Below are the code and all the weights of a small trained network. Each question names an input and a class and asks about switching units off, where a switched-off unit gives its printed mean instead of its output.

import numpy as np


def w(rows, s, z=0):
    codes = np.array(rows[::2]) - 128.0
    scale = np.full(codes.shape[1], s)
    scale[-1] = z or s
    return codes * scale


def norm(h):
    return h / np.sqrt((h * h).mean(-1, keepdims=True) + 1e-5)


def f(y):
    return y / 2 * (1 + np.tanh(0.7978845608 * (y + 0.044715 * y**3)))


def log_softmax(a):
    a = a - a.max(-1, keepdims=True)
    return a - np.log(np.exp(a).sum(-1, keepdims=True))


def net(x, mask):
    res = np.array(x, float).reshape(1, 7) / 4 @ E
    u = 0
    for l in range(2):
        y = f(norm(res) @ A[l][:, :-1].T + A[l][:, -1])
        res = res + np.where(mask[u : u + 6], y, B[l][:, -1]) @ B[l][:, :-1]
        u += 6
    return log_softmax(norm(res)[-1] @ U[:, :-1].T + U[:, -1])


A, B = {}, {}
E = w([
[131,45,181,121],'x0',
[172,160,161,108],'x1',
[46,92,177,206],'x2',
[94,124,75,11],'x3',
[183,91,165,130],'x4',
[157,62,55,139],'x5',
[149,212,154,101],'x6',
],0.012)
A[0] = w([
[121,99,62,132,35],'0.n1',
[124,80,42,135,10],'0.n2',
[231,151,144,104,35],'0.n3',
[110,120,123,6,59],'0.n4',
[122,233,86,71,2],'0.n5',
[151,131,134,125,85],'0.n6',
],0.023,0.0065)
B[0] = w([
[108,104,84,149,166],'0.n1',
[107,78,66,163,190],'0.n2',
[210,110,105,171,227],'0.n3',
[109,86,222,23,254],'0.n4',
[108,251,66,121,252],'0.n5',
[145,121,127,125,128],'0.n6',
],0.034,0.0078)
A[1] = w([
[120,252,67,82,99],'1.n1',
[78,144,219,208,64],'1.n2',
[124,83,48,149,157],'1.n3',
[70,140,186,222,2],'1.n4',
[204,144,178,197,99],'1.n5',
[96,63,87,152,125],'1.n6',
],0.024,0.0049)
B[1] = w([
[122,255,127,134,255],'1.n1',
[104,160,215,175,219],'1.n2',
[88,88,103,113,198],'1.n3',
[78,98,209,179,211],'1.n4',
[215,89,68,145,232],'1.n5',
[91,159,79,121,197],'1.n6',
],0.038,0.012)
U = w([
[223,104,84,156,102],'0',
[51,89,43,119,118],'1',
[96,119,201,205,134],'2',
[127,249,117,104,233],'3',
[134,99,197,20,2],'4',
],0.022,0.0033)

Each question gives the input, the list of numbers given to net, and the class t.
The units are the neurons (one row each of A and B). Each row of codes is followed by its name. A weight is (code - 128) times the scale printed after its matrix; where a second scale follows, it is the last column's (A, B and U).
mask holds one flag per neuron, layer by layer. A switched-off neuron (its flag False) gives its mean, the last column of its row in B, instead of its output. The means were averaged over made-up inputs and are rounded, as every weight is.
A unit's drop is (log p(t) with every unit on - log p(t) with that unit switched off) / (log p(t) with every unit on - log p(t) with every unit switched off).
The circuit of an input: a set's keep is (log p(t) with only the set's units on - log p(t) with every unit switched off) / (log p(t) with every unit on - log p(t) with every unit switched off). Starting from all 12 units, units are removed one at a time, each time the one whose removal leaves the highest keep (on an exact tie, the one counted first), for as long as the keep stays at least 0.8.
circuit, biggest first: the units of the circuit, biggest drop first
top k neurons: the k neurons with the biggest drops, biggest first
k most important neurons of layer l: the k neurons of layer l with the biggest drops, biggest first
drop when u is switched off: that unit's drop, to one decimal
input [-1,-1,1,-2,3,4,1], class 1: top neuron : (0.n5)
input [1,-7,-6,-5,-6,1,1], class 1: top 3 neurons : (0.n2; 1.n3; 0.n1)
input [6,4,3,1,6,6,1], class 0: 3 most important neurons of layer 0 : (0.n4; 0.n5; 0.n2)
input [-7,-2,6,3,7,-7,-3], class 2: top 2 neurons : (0.n5; 0.n4)
input [0,-4,2,-1,6,-4,4], class 2: top 3 neurons : (0.n5; 0.n3; 0.n4)
input [-3,5,0,-8,-6,-6,-4], class 2: 2 most important neurons of layer 0 : (0.n5; 0.n3)
input [2,-1,1,1,8,-5,-7], class 2: top 3 neurons : (0.n3; 0.n5; 0.n4)
input [-1,-6,-4,-1,1,8,7], class 1: circuit, biggest first : (0.n2; 1.n3)
input [-4,1,1,-3,-1,-2,-3], class 2: 3 most important neurons of layer 0 : (0.n5; 0.n3; 0.n4)
input [-3,5,3,-8,4,2,1], class 0: top 2 neurons : (1.n5; 0.n5)
input [7,2,2,-1,-4,2,5], class 2: 2 most important neurons of layer 0 : (0.n3; 0.n5)
input [6,1,-5,-7,3,-2,-3], class 0: drop when 0.n3 is switched off : 0.0
input [4,-4,-7,-5,7,3,-3], class 0: drop when 0.n3 is switched off : 0.1
input [4,6,5,2,2,-5,7], class 2: circuit, biggest first : (0.n5)
input [0,3,-8,3,8,-1,-1], class 0: drop when 0.n4 is switched off : -0.1
input [-2,2,-3,2,7,3,-1], class 0: drop when 0.n3 is switched off : 0.8
